[[ 11  -8 -10 -12 -37]
 [ -3 -21  -2  36  21]
 [-19 -24  -4  13 -24]
 [ 16  34   6  18  41]]
=>
[[ 16  34   6  18  41]
 [ 11  -8 -10 -12 -37]
 [ -3 -21  -2  36  21]
 [-19 -24  -4  13 -24]]

[[-39  -9  28  20 -19 -23 -40 -21  15 -28 -23   0  25]
 [-17 -45  33   4  14 -41 -34 -38  26 -40  -8 -27  41]
 [-26  10  10  37 -25  -7 -48  13  24 -17 -22  27  -2]
 [-34   4  20  34 -24 -14 -46  -4  18 -22 -24  15  11]
 [  6  18 -13  -6  -8  27  50  -9  -8  30  10 -14 -27]]
=>
[[  6  18 -13  -6  -8  27  50  -9  -8  30  10 -14 -27]
 [-17 -45  33   4  14 -41 -34 -38  26 -40  -8 -27  41]
 [-26  10  10  37 -25  -7 -48  13  24 -17 -22  27  -2]
 [-34   4  20  34 -24 -14 -46  -4  18 -22 -24  15  11]
 [-39  -9  28  20 -19 -23 -40 -21  15 -28 -23   0  25]]

[[-20  -8  -1   0 -13  19   5  -3  -2  -3   3]
 [-44   1   7   5 -17  -4   4 -16 -13  -1  -2]
 [ -6  -8   8   1   2 -14 -18  -3  -6   0 -11]
 [-16   1  -3  23   7 -17 -12 -22 -14  -3   4]]
=>
[[ -6  -8   8   1   2 -14 -18  -3  -6   0 -11]
 [-16   1  -3  23   7 -17 -12 -22 -14  -3   4]
 [-20  -8  -1   0 -13  19   5  -3  -2  -3   3]
 [-44   1   7   5 -17  -4   4 -16 -13  -1  -2]]

[[-29 -19 -25 -12 -34 -34  10  11  15  13 -17   5   3  21 -14 -31]
 [ 32   8 -12  18   4  -9 -18  11  -2   0 -34 -23 -14 -12 -43 -23]]
=>
[[ 32   8 -12  18   4  -9 -18  11  -2   0 -34 -23 -14 -12 -43 -23]
 [-29 -19 -25 -12 -34 -34  10  11  15  13 -17   5   3  21 -14 -31]]

[[ 11 -30 -10  22]
 [  2   2  19   0]
 [ 20   3  17  22]
 [-13  38  33   5]
 [ -9  31 -15 -32]
 [-33 -12  -3  29]
 [-31  17  15 -30]
 [-14  29  -3 -46]
 [ -4 -42 -29  -4]
 [-19 -36  19 -18]
 [-22   8  17   2]
 [-10  -6   4 -37]]
=>
[[ 20   3  17  22]
 [ 11 -30 -10  22]
 [  2   2  19   0]
 [ -4 -42 -29  -4]
 [ -9  31 -15 -32]
 [-10  -6   4 -37]
 [-13  38  33   5]
 [-14  29  -3 -46]
 [-19 -36  19 -18]
 [-22   8  17   2]
 [-31  17  15 -30]
 [-33 -12  -3  29]]

[[-14 -16 -16   5 -14  -6   3  -3 -16  -3  13 -15  -8   8 -10]
 [ 10   7  14 -10  -3   8 -14   5  15  -4 -14   4   3 -14  14]
 [-15 -33 -19  28 -30   1  36  11 -20   1  33 -34  12  37 -10]
 [ 13 -35  21  10 -30  23  14 -10  19 -14  19 -32 -11  18  24]
 [-16 -21 -25   3 -12 -15   6   3 -26   9   6 -20   4   6 -21]
 [ 18 -48  22 -17 -37   8 -16   8  17  10 -15 -46   8 -16  16]]
=>
[[ 18 -48  22 -17 -37   8 -16   8  17  10 -15 -46   8 -16  16]
 [ 13 -35  21  10 -30  23  14 -10  19 -14  19 -32 -11  18  24]
 [ 10   7  14 -10  -3   8 -14   5  15  -4 -14   4   3 -14  14]
 [-14 -16 -16   5 -14  -6   3  -3 -16  -3  13 -15  -8   8 -10]
 [-15 -33 -19  28 -30   1  36  11 -20   1  33 -34  12  37 -10]
 [-16 -21 -25   3 -12 -15   6   3 -26   9   6 -20   4   6 -21]]
---
[[-15 -17 -35 -15   7   2   7   7  -4   5  -2 -32  -4   7 -32 -20]
 [ -5   3 -30  -5  16  -2  19   9  11  12  10 -48   9  13 -27  -7]
 [  5  19 -29  -3 -22  -6 -37   2   9 -11   9 -25 -31  -8 -32 -36]
 [ -3  -1  14  -5  13  -5  24  -3  -3   6  -3  -4  20   4  13  23]
 [-34 -24  -1 -29  12  -6  19  10  -2  12  -2 -35  14  10  -4  12]]
=>
[[-34 -24  -1 -29  12  -6  19  10  -2  12  -2 -35  14  10  -4  12]
 [-15 -17 -35 -15   7   2   7   7  -4   5  -2 -32  -4   7 -32 -20]
 [ -3  -1  14  -5  13  -5  24  -3  -3   6  -3  -4  20   4  13  23]
 [ -5   3 -30  -5  16  -2  19   9  11  12  10 -48   9  13 -27  -7]
 [  5  19 -29  -3 -22  -6 -37   2   9 -11   9 -25 -31  -8 -32 -36]]

[[  3   1 -21 -20 -12 -11 -12  -2 -19   3 -17   0 -17 -21  -7   2]
 [-13 -19   8  41   5   0  -8   4  42 -26  42  13  38  43   9 -22]
 [ -9  -5  12   3  15  12  10   3   1 -15   3  -8   2   3   1  -9]
 [  5   7  -4  12 -15  -9   8 -12  10   7   6   0   9  13  21   5]]
=>
[[-13 -19   8  41   5   0  -8   4  42 -26  42  13  38  43   9 -22]
 [ -9  -5  12   3  15  12  10   3   1 -15   3  -8   2   3   1  -9]
 [  3   1 -21 -20 -12 -11 -12  -2 -19   3 -17   0 -17 -21  -7   2]
 [  5   7  -4  12 -15  -9   8 -12  10   7   6   0   9  13  21   5]]

[[ -2  29   3   7  -1 -10  19]
 [-13  12   7 -41   8 -10  45]
 [-11 -33   2  22  -2  20 -26]
 [  7  20   0   7  -6  -7  -2]
 [-20  19  14  36 -19   6  36]
 [ 13  -5  -6 -21  12  -4  -9]]
=>
[[-11 -33   2  22  -2  20 -26]
 [ 13  -5  -6 -21  12  -4  -9]
 [-13  12   7 -41   8 -10  45]
 [-20  19  14  36 -19   6  36]
 [  7  20   0   7  -6  -7  -2]
 [ -2  29   3   7  -1 -10  19]]

[[-27  24  12 -17 -20  -1  40  26  -5  34  -3  -2   1   5]
 [ -7  -1   9   8   7   5  -2  -8  -4   7   7   1   6   2]
 [  2  -2   2  -5  -1  -2   4   0  -2   0  -6   0  -3   3]
 [ -7   9   4   1   5  -6   7  -2  -1  -3  -1   7   0  -5]]
=>
[[  2  -2   2  -5  -1  -2   4   0  -2   0  -6   0  -3   3]
 [ -7  -1   9   8   7   5  -2  -8  -4   7   7   1   6   2]
 [ -7   9   4   1   5  -6   7  -2  -1  -3  -1   7   0  -5]
 [-27  24  12 -17 -20  -1  40  26  -5  34  -3  -2   1   5]]

[[-17 -21  -9   6  -4]
 [-38 -26  21  -1   7]]
=>
[[-38 -26  21  -1   7]
 [-17 -21  -9   6  -4]]

[[ 25 -10]
 [ 15 -48]
 [-36  36]
 [-19  40]
 [  8 -35]]
=>
[[ 15 -48]
 [  8 -35]
 [ 25 -10]
 [-36  36]
 [-19  40]]

[[ 28 -31  43   0 -35 -13 -12 -33]
 [ -7 -35  44   2 -21  44  12  26]]
=>
[[ -7 -35  44   2 -21  44  12  26]
 [ 28 -31  43   0 -35 -13 -12 -33]]
